Moves between points:
tu: voz->das, mab->mev, rir->ror, kel->der, mis->mor, tef->ziz, mez->duv, nek->siz, lup->suv, das->vud, bez->lup, tif->rok, tis->ker, siz->lev, rof->zez, gug->nel, mot->lil, fis->fur, mev->muz, ker->zif, lev->lak, nes->rof, vog->gif, ded->kip, nir->mez, kot->rir, fep->sos, gif->zef, fes->kas, teb->liv, maf->tif, vud->pem, gof->bez, ges->zib, gir->vaz, suv->bol, piz->sep, kip->kir, lil->geg, zak->zos, lod->buk, kad->mef, fip->pab, vaz->gul, sas->dez, zif->zuv, rok->mot, miz->fos, luv->kez, ziz->pez, gos->nes, duv->sas, nel->fes, duz->puz, pof->tir, mor->pof, pez->kan, gul->raf, kas->pob, non->ket, naz->fis, bol->pag, tak->bet, dez->mis, pem->gos, pag->zel, dor->sen, suz->fad, kef->fep, bop->zot, geg->lar, der->vep, vok->noz, bas->gom, vit->tov, noz->pog, gom->kel, fos->zuf, ret->gof, bet->gug, zos->teb, zez->lef, zuv->led, kem->feb, fur->kep, pib->non, sep->vog, pog->nat, zef->bop, zok->vun, pab->vit, liv->ges, vun->miz, mon->zok, zot->mon, dun->ril, kep->bas, muz->sif, sif->kem, lef->tef, raf->tis, buk->pib, vam->vef, vis->voz, led->vos, dav->piz, gav->dav, lak->lod, fop->gek, zuf->mab, kif->gir, vep->maf, zel->bem, pak->luv, vot->nin, vos->suz, tuf->vok, puz->vis, kez->duz, fad->vib, sos->tak, nin->naz, feb->nir, nat->nit, lar->dor, kan->vam, tov->fop, ril->kad, zib->nek, bem->rud, fot->tuf, tir->dun, ket->fot, mef->ded, kir->kot, vef->gav, vib->vot, nit->pak, sen->ret, ror->fip, rud->kef, pob->zak, gek->kif
zu: voz->kef, mab->nat, rir->gav, kel->dun, mis->pem, tef->pob, mez->vis, nek->kel, lup->gek, das->fep, bez->fop, tif->ded, tis->fos, siz->der, rof->nel, gug->suz, mot->kir, fis->dez, mev->nit, ker->zuf, lev->vep, nes->gug, vog->lak, ded->pez, nir->puz, kot->vef, fep->zif, gif->lod, fes->vib, teb->fur, maf->mef, vud->sos, gof->tov, ges->bas, gir->mon, suv->kif, piz->siz, kip->kan, lil->kot, zak->naz, lod->tif, kad->tef, fip->piz, vaz->zok, sas->das, zif->mab, rok->kip, miz->vok, luv->bol, ziz->zak, gos->bet, duv->voz, nel->fad, duz->zel, pof->nes, mor->gos, pez->zos, gul->vun, kas->vot, non->lil, naz->sas, bol->gir, tak->led, dez->vud, pem->tak, pag->vaz, dor->fip, suz->kem, kef->ker, bop->pib, geg->rir, der->ril, vok->sen, bas->pof, vit->vog, noz->ret, gom->tir, fos->noz, ret->vit, bet->vos, zos->fis, zez->fes, zuv->mev, kem->kez, fur->mis, pib->mot, sep->lev, pog->gof, zef->buk, zok->fot, pab->sep, liv->kep, vun->tuf, mon->ket, zot->non, dun->zez, kep->mor, muz->pak, sif->luv, lef->kas, raf->miz, buk->rok, vam->liv, vis->rud, led->muz, dav->nek, gav->zib, lak->maf, fop->zef, zuf->pog, kif->zot, vep->kad, zel->gul, pak->suv, vot->mez, vos->sif, tuf->dor, puz->bem, kez->pag, fad->feb, sos->zuv, nin->duv, feb->duz, nat->bez, lar->ror, kan->teb, tov->gif, ril->lef, zib->gom, bem->raf, fot->lar, tir->rof, ket->geg, mef->ziz, kir->vam, vef->ges, vib->nir, nit->lup, sen->pab, ror->dav, rud->tis, pob->nin, gek->bop
va: voz->feb, mab->raf, rir->rok, kel->liv, mis->nin, tef->tir, mez->suz, nek->vam, lup->noz, das->nir, bez->vok, tif->siz, tis->pag, siz->vef, rof->mis, gug->vud, mot->lak, fis->kas, mev->tis, ker->zel, lev->gav, nes->dez, vog->ror, ded->der, nir->vos, kot->tif, fep->puz, gif->fip, fes->gos, teb->tef, maf->nek, vud->mez, gof->tuf, ges->pez, gir->bez, suv->pog, piz->kot, kip->vep, lil->lod, zak->zez, lod->piz, kad->gom, fip->lil, vaz->lup, sas->vib, zif->bem, rok->lev, miz->gir, luv->mab, ziz->dun, gos->sas, duv->fad, nel->pem, duz->muz, pof->fis, mor->naz, pez->ril, gul->suv, kas->nes, non->gif, naz->fes, bol->nat, tak->voz, dez->vot, pem->duv, pag->nit, dor->non, suz->sos, kef->duz, bop->vit, geg->buk, der->ges, vok->mon, bas->zos, vit->lar, noz->zok, gom->teb, fos->vaz, ret->fot, bet->das, zos->lef, zez->mor, zuv->rud, kem->zuv, fur->pob, pib->vog, sep->rir, pog->vun, zef->pab, zok->gek, pab->geg, liv->ziz, vun->kif, mon->fop, zot->tov, dun->kep, kep->zak, muz->ker, sif->zif, lef->pof, raf->bol, buk->sep, vam->mef, vis->kem, led->kef, dav->kir, gav->kip, lak->dav, fop->sen, zuf->gul, kif->gof, vep->zib, zel->pak, pak->zuf, vot->gug, vos->fep, tuf->zot, puz->sif, kez->mev, fad->tak, sos->vis, nin->nel, feb->led, nat->miz, lar->pib, kan->kad, tov->dor, ril->bas, zib->kan, bem->luv, fot->bop, tir->fur, ket->zef, mef->kel, kir->maf, vef->ded, vib->bet, nit->fos, sen->ket, ror->mot, rud->kez, pob->rof, gek->ret
gi: voz->sos, mab->pak, rir->piz, kel->kad, mis->nes, tef->zos, mez->das, nek->vep, lup->gir, das->tak, bez->kif, tif->kir, tis->mab, siz->maf, rof->kas, gug->vib, mot->rir, fis->mor, mev->luv, ker->mev, lev->tif, nes->fes, vog->buk, ded->vam, nir->voz, kot->dav, fep->led, gif->pib, fes->nin, teb->bas, maf->kip, vud->bet, gof->gek, ges->kel, gir->vun, suv->vaz, piz->lak, kip->vef, lil->ror, zak->fur, lod->mot, kad->pez, fip->vog, vaz->miz, sas->pem, zif->muz, rok->kot, miz->pog, luv->zel, ziz->teb, gos->nel, duv->vud, nel->vot, duz->rud, pof->zez, mor->rof, pez->liv, gul->fos, kas->naz, non->lar, naz->mis, bol->gul, tak->suz, dez->gos, pem->gug, pag->raf, dor->vit, suz->nir, kef->zuv, bop->ket, geg->fip, der->mef, vok->gof, bas->dun, vit->zef, noz->bez, gom->ril, fos->nat, ret->fop, bet->fad, zos->kep, zez->pob, zuv->sif, kem->puz, fur->pof, pib->geg, sep->lod, pog->lup, zef->non, zok->vok, pab->gif, liv->gom, vun->noz, mon->tuf, zot->fot, dun->tef, kep->tir, muz->kez, sif->duz, lef->zak, raf->zuf, buk->lil, vam->zib, vis->fep, led->kem, dav->lev, gav->siz, lak->rok, fop->zot, zuf->nit, kif->zok, vep->ded, zel->tis, pak->pag, vot->sas, vos->feb, tuf->ret, puz->kef, kez->bem, fad->mez, sos->vos, nin->dez, feb->vis, nat->suv, lar->pab, kan->ges, tov->bop, ril->ziz, zib->der, bem->ker, fot->sen, tir->lef, ket->dor, mef->kan, kir->gav, vef->nek, vib->duv, nit->bol, sen->tov, ror->sep, rud->zif, pob->fis, gek->mon
ke: voz->vis, mab->zuf, rir->kot, kel->gom, mis->dez, tef->lef, mez->nir, nek->zib, lup->bez, das->voz, bez->gof, tif->maf, tis->raf, siz->nek, rof->nes, gug->bet, mot->rok, fis->naz, mev->mab, ker->tis, lev->siz, nes->gos, vog->sep, ded->mef, nir->feb, kot->kir, fep->kef, gif->vog, fes->nel, teb->zos, maf->vep, vud->das, gof->ret, ges->liv, gir->kif, suv->lup, piz->dav, kip->ded, lil->mot, zak->pob, lod->lak, kad->ril, fip->ror, vaz->gir, sas->duv, zif->ker, rok->tif, miz->vun, luv->pak, ziz->tef, gos->pem, duv->mez, nel->gug, duz->kez, pof->mor, mor->mis, pez->ziz, gul->vaz, kas->fes, non->pib, naz->nin, bol->suv, tak->sos, dez->sas, pem->vud, pag->bol, dor->lar, suz->vos, kef->rud, bop->zef, geg->lil, der->kel, vok->tuf, bas->kep, vit->pab, noz->vok, gom->bas, fos->miz, ret->sen, bet->tak, zos->zak, zez->rof, zuv->zif, kem->sif, fur->fis, pib->buk, sep->piz, pog->noz, zef->gif, zok->mon, pab->fip, liv->teb, vun->zok, mon->zot, zot->bop, dun->tir, kep->fur, muz->mev, sif->muz, lef->zez, raf->gul, buk->lod, vam->kan, vis->puz, led->zuv, dav->gav, gav->vef, lak->lev, fop->tov, zuf->fos, kif->gek, vep->der, zel->pag, pak->nit, vot->vib, vos->led, tuf->fot, puz->duz, kez->luv, fad->suz, sos->fep, nin->vot, feb->kem, nat->pog, lar->geg, kan->pez, tov->vit, ril->dun, zib->ges, bem->zel, fot->ket, tir->pof, ket->non, mef->kad, kir->kip, vef->vam, vib->fad, nit->nat, sen->dor, ror->rir, rud->bem, pob->kas, gek->fop
fi: voz->nir, mab->tis, rir->mot, kel->ges, mis->naz, tef->dun, mez->fad, nek->vef, lup->pog, das->mez, bez->noz, tif->lev, tis->zel, siz->gav, rof->mor, gug->pem, mot->lod, fis->pob, mev->ker, ker->bem, lev->dav, nes->mis, vog->fip, ded->vep, nir->suz, kot->rok, fep->vis, gif->pab, fes->nes, teb->ziz, maf->siz, vud->duv, gof->vok, ges->kan, gir->lup, suv->nat, piz->rir, kip->maf, lil->buk, zak->lef, lod->sep, kad->kel, fip->geg, vaz->suv, sas->vot, zif->rud, rok->lak, miz->vaz, luv->mev, ziz->ril, gos->dez, duv->vib, nel->gos, duz->sif, pof->fur, mor->fis, pez->kad, gul->bol, kas->rof, non->zef, naz->kas, bol->nit, tak->das, dez->nin, pem->sas, pag->pak, dor->ket, suz->tak, kef->puz, bop->tov, geg->pib, der->zib, vok->zok, bas->teb, vit->dor, noz->vun, gom->liv, fos->gul, ret->tuf, bet->vud, zos->tef, zez->pof, zuv->kef, kem->led, fur->zak, pib->gif, sep->ror, pog->miz, zef->vit, zok->kif, pab->lar, liv->pez, vun->gir, mon->gek, zot->fop, dun->bas, kep->zos, muz->zif, sif->zuv, lef->tir, raf->pag, buk->vog, vam->ded, vis->feb, led->fep, dav->kot, gav->kir, lak->piz, fop->ret, zuf->raf, kif->bez, vep->nek, zel->luv, pak->mab, vot->nel, vos->sos, tuf->mon, puz->kem, kez->muz, fad->bet, sos->voz, nin->fes, feb->vos, nat->fos, lar->non, kan->mef, tov->sen, ril->gom, zib->vam, bem->kez, fot->zot, tir->kep, ket->bop, mef->der, kir->tif, vef->kip, vib->gug, nit->zuf, sen->fot, ror->lil, rud->duz, pob->zez, gek->gof

In the rows, zero is written as 125.

The rows follow the links: the fewer symbols apart two points are, the more alike their rows tend to be.

Each row is also shifted at random along 11 hidden directions that mean nothing.

Some points, each with a row of numbers:
ket: [148,167,123,85,121,143,90,159,82,123,133,148,153,75,115,107,114,163,106,125,88,124,132,77,100,102]
gek: [93,140,111,117,135,137,128,134,148,129,132,81,158,108,139,121,118,104,118,119,131,176,164,99,105,79]
pez: [149,111,147,87,114,115,85,147,140,137,150,118,104,120,147,130,109,145,128,108,86,129,148,114,106,155]
lar: [154,127,132,134,143,132,140,178,164,162,161,142,119,110,41,95,151,117,121,101,119,146,177,117,107,69]
zot: [118,68,107,171,147,158,175,122,192,159,87,123,134,96,164,122,136,103,95,112,137,92,129,110,96,154]
dez: [117,148,118,84,121,112,159,150,116,166,131,145,130,151,140,150,130,108,118,109,60,122,125,142,155,163]
fop: [179,163,106,108,159,103,131,117,99,105,160,98,92,174,51,102,149,137,110,113,120,146,174,143,126,96]
lak: [155,100,133,148,123,152,113,97,139,148,91,100,161,92,156,125,156,125,138,101,152,118,144,142,106,140]
miz: [127,65,115,148,124,129,119,143,148,69,114,67,95,117,107,118,100,133,92,136,123,92,116,87,105,146]
pem: [167,120,144,138,107,120,77,108,109,89,101,122,146,102,158,131,121,133,162,152,187,122,101,133,150,65]
sep: [122,134,135,140,130,123,127,132,105,99,127,92,77,169,106,107,140,139,131,97,98,112,146,157,101,158]
buk: [133,110,116,128,158,128,107,109,130,117,113,102,118,116,118,122,139,156,92,123,142,72,125,123,101,124]
noz: [96,155,105,154,144,120,165,115,94,83,122,116,96,179,84,104,147,122,117,125,130,122,112,150,131,111]
vef: [96,152,128,110,141,125,127,117,140,151,151,161,128,139,133,121,152,134,136,110,136,150,122,141,119,92]
led: [139,136,115,151,110,133,126,70,113,126,114,120,170,97,86,134,123,97,155,152,196,157,107,134,160,101]
mot: [94,116,103,110,168,145,124,122,191,173,116,27,180,99,132,156,149,116,96,98,143,110,156,127,110,111]
bem: [119,81,123,122,100,122,134,152,139,114,127,116,135,87,100,128,93,89,110,137,116,159,165,78,125,116]
muz: [107,120,121,134,107,116,124,124,121,110,153,110,119,127,40,116,96,107,127,147,132,152,115,103,136,125]
fos: [171,115,125,179,117,141,119,112,108,90,105,142,115,92,75,98,114,131,133,154,176,106,103,111,122,106]
fur: [104,107,139,98,117,101,94,129,147,112,164,135,94,121,103,138,103,133,130,136,137,144,129,112,129,113]
sif: [232,121,131,137,129,117,104,120,89,165,88,137,158,136,157,112,131,143,109,141,99,52,85,129,140,131]
nek: [142,128,127,113,143,135,96,102,124,152,112,122,179,79,112,138,163,137,126,116,173,114,144,141,129,76]
vok: [99,158,107,159,152,138,148,135,92,134,118,90,127,123,-9,115,135,127,98,126,123,68,115,141,125,138]
mez: [145,151,147,126,109,101,115,150,100,133,139,146,107,164,131,111,105,119,148,137,94,133,116,136,138,108]
kip: [143,122,123,130,146,134,144,97,135,208,132,197,147,114,86,117,169,136,112,109,128,90,107,145,123,147]
zib: [145,93,152,122,117,128,77,143,122,150,120,87,122,97,86,129,119,151,113,109,96,65,137,126,98,178]
nes: [108,133,120,77,139,95,95,143,135,90,156,122,69,143,145,148,80,160,105,150,108,94,89,104,134,135]
pag: [127,99,109,141,126,137,171,118,165,160,109,163,146,101,173,121,113,85,110,134,130,154,141,92,120,118]
vep: [77,112,115,110,130,140,132,101,124,127,112,185,141,64,126,144,141,134,109,126,160,116,124,113,122,123]
mef: [110,147,109,94,166,95,116,74,120,114,167,174,62,167,109,127,131,172,102,136,144,102,90,140,124,142]
dor: [175,94,135,139,113,136,117,117,132,103,133,201,94,101,153,83,123,147,125,128,135,149,132,87,88,118]
raf: [132,126,111,148,149,127,93,136,113,56,111,138,80,80,88,115,70,172,89,186,171,47,68,75,114,94]
nit: [140,100,109,140,143,124,143,142,182,143,154,108,110,109,58,116,100,106,101,140,139,133,140,89,118,111]
kep: [171,60,138,125,119,121,104,112,139,109,107,191,114,61,129,138,133,138,121,139,179,95,133,113,134,108]
ziz: [111,136,125,117,132,120,122,112,124,122,131,98,113,148,102,144,147,136,137,110,132,103,107,167,142,151]
nir: [123,137,109,84,135,107,115,129,125,138,115,54,170,126,150,163,112,103,108,134,114,128,148,120,154,101]
bol: [136,96,114,123,131,127,109,135,178,151,143,50,137,131,131,121,86,119,98,131,96,126,117,80,101,149]
vog: [95,199,120,145,172,121,121,95,122,109,142,134,102,191,150,95,156,154,146,126,173,134,85,167,113,47]
lef: [162,77,117,111,116,119,124,59,84,115,74,166,158,81,143,160,164,127,113,127,168,91,136,147,160,150]
vit: [100,106,84,101,177,138,161,141,179,145,122,99,144,106,117,143,153,127,63,108,125,94,140,103,116,109]

Complete each set of four: the symbols that take the first to the second take the third to the fourth, perhaps in another order.
Answer with the point's name.
A [85,104,109,158,153,126,183,178,185,152,115,63,100,165,117,129,109,91,90,117,79,79,122,125,117,156]
B [163,120,134,117,98,120,89,105,132,162,159,89,150,175,170,86,99,131,130,121,64,175,102,90,91,160]
C [49,135,156,138,83,135,97,154,126,97,137,93,113,124,110,133,105,123,177,117,124,142,95,140,121,140]
D rof

A [211,104,137,143,117,113,99,114,132,152,124,121,160,119,123,104,123,109,135,143,148,142,141,111,132,71]
B [121,135,106,115,135,99,144,125,116,86,160,142,63,159,87,109,92,125,103,147,112,148,129,99,125,127]
C [132,87,139,130,120,140,126,148,168,180,116,133,146,84,115,145,136,118,125,108,120,87,122,129,126,151]
D fur

A [126,155,120,61,115,118,99,134,59,64,119,69,136,117,145,138,139,136,118,94,92,171,210,124,117,111]
B [138,120,133,139,123,132,124,91,124,164,121,176,141,106,93,132,151,133,141,125,158,97,89,153,143,144]
C [160,127,124,128,154,114,114,139,167,144,157,171,107,143,162,83,111,142,106,143,129,142,118,83,94,50]
D lak

A [121,103,121,150,121,124,95,82,129,92,127,61,130,151,131,103,112,134,122,137,148,137,100,109,102,127]
B [120,143,110,124,116,143,146,95,110,144,128,132,153,116,120,111,134,110,126,109,116,175,149,116,110,145]
C [181,110,124,101,99,106,128,133,87,130,124,64,158,148,84,129,133,91,121,108,74,155,182,131,152,145]
D pak

A [151,162,92,103,172,110,134,90,105,161,141,143,144,162,107,108,144,148,77,137,115,105,104,117,126,100]
B [122,178,132,125,137,124,70,96,114,88,150,45,121,156,113,112,136,152,162,115,167,160,128,155,109,79]
C [152,86,110,112,122,105,117,117,119,99,119,90,122,135,121,136,107,128,93,143,111,100,114,102,140,150]
D gof

A [164,109,130,88,128,116,98,126,112,97,131,122,114,120,135,127,151,152,115,104,120,129,163,126,119,115]
B [180,111,141,121,138,111,83,111,163,143,158,97,127,122,66,131,147,135,148,121,181,130,140,149,140,79]
C [161,144,137,115,142,101,92,128,153,120,147,123,99,153,164,129,112,142,147,144,155,123,101,138,141,71]
D feb

A [152,166,113,95,139,98,98,120,113,122,157,106,128,170,121,120,106,143,118,151,116,132,86,114,146,89]
B [134,138,136,155,91,138,115,132,100,97,114,74,143,149,141,97,119,110,159,117,109,165,124,126,114,119]
C [137,71,167,153,80,122,89,111,133,146,134,141,106,122,110,115,105,128,157,125,115,115,100,130,109,193]
D bet

A [158,87,107,109,123,97,130,80,134,113,137,122,134,147,144,124,122,104,107,140,140,173,146,102,140,109]
B [110,152,119,162,111,135,165,138,102,102,116,87,119,165,95,106,132,96,146,113,106,148,126,150,132,137]
C [157,122,128,156,119,130,149,153,127,129,82,90,144,127,143,135,132,89,141,121,126,105,140,153,151,108]
D luv

A [168,111,124,171,110,145,133,51,99,137,120,156,142,119,62,91,163,126,144,113,164,143,117,145,114,162]
B [110,143,113,81,138,114,132,104,104,84,142,176,107,131,139,130,161,143,123,112,145,163,148,135,134,86]
C [127,133,144,159,89,129,76,113,116,83,108,11,153,128,125,132,96,103,182,140,167,157,117,142,138,104]
D fos

A [115,112,140,83,107,105,16,62,124,140,167,96,141,112,134,138,65,176,122,164,137,114,54,83,107,166]
B [143,143,124,102,130,118,123,136,139,161,145,180,134,95,105,139,116,124,129,144,139,124,110,116,151,95]
C [121,151,104,112,134,128,147,98,110,112,140,141,119,142,130,108,136,126,118,116,120,170,139,119,113,126]
D gif

A [139,156,115,121,137,124,134,118,155,209,145,121,172,132,112,131,113,100,128,139,121,136,101,123,144,110]
B [147,133,97,108,147,119,131,127,98,90,126,152,119,109,88,115,125,146,83,147,134,107,120,92,132,87]
C [95,147,152,120,122,109,127,177,159,143,153,130,103,156,139,129,125,103,163,111,116,160,147,152,134,70]
D feb

A [177,110,122,142,133,112,121,115,147,141,126,115,124,146,127,121,117,121,123,144,137,107,98,124,141,115]
B [131,84,99,105,132,100,147,116,135,68,128,118,110,123,110,139,121,102,95,144,153,153,162,100,151,89]
C [127,63,118,156,113,119,145,100,153,88,113,147,96,116,162,114,97,100,116,149,157,151,135,91,115,125]
D nit

A [97,83,115,139,115,130,143,98,146,95,125,106,99,135,156,110,108,111,111,118,118,161,145,98,91,168]
B [110,96,113,163,146,143,141,109,182,138,131,132,109,107,119,105,112,125,107,133,157,120,110,98,90,132]
C [124,102,127,131,107,122,109,101,131,127,111,116,153,89,130,142,95,103,132,152,161,138,122,107,140,116]
D sos

A [145,126,130,119,146,118,99,153,169,139,122,108,132,118,165,145,115,136,127,144,150,85,91,125,142,72]
B [151,80,139,85,98,85,143,194,108,92,137,137,51,171,133,133,104,122,101,109,18,107,158,115,136,192]
C [155,150,130,151,133,135,110,129,120,119,142,98,109,139,75,90,129,140,137,118,131,129,127,131,102,113]
D vit

A [105,111,110,110,92,106,141,84,107,83,129,66,119,182,156,139,111,94,136,121,100,180,126,133,148,187]
B [131,124,118,138,133,106,150,123,155,155,154,114,123,165,96,109,120,88,125,131,123,168,143,122,133,98]
C [90,142,116,136,132,141,128,85,115,86,118,139,112,125,133,125,150,145,141,117,171,129,100,148,120,127]
D vam

A [116,111,133,95,120,112,79,123,132,78,150,64,92,119,94,147,111,147,132,119,137,128,140,128,122,144]
B [147,75,136,131,93,121,110,108,108,100,107,97,125,67,43,157,118,103,138,127,161,119,173,138,150,163]
C [87,174,106,146,147,143,137,91,109,115,100,93,143,163,191,113,137,133,128,122,134,121,87,145,110,116]
D lil

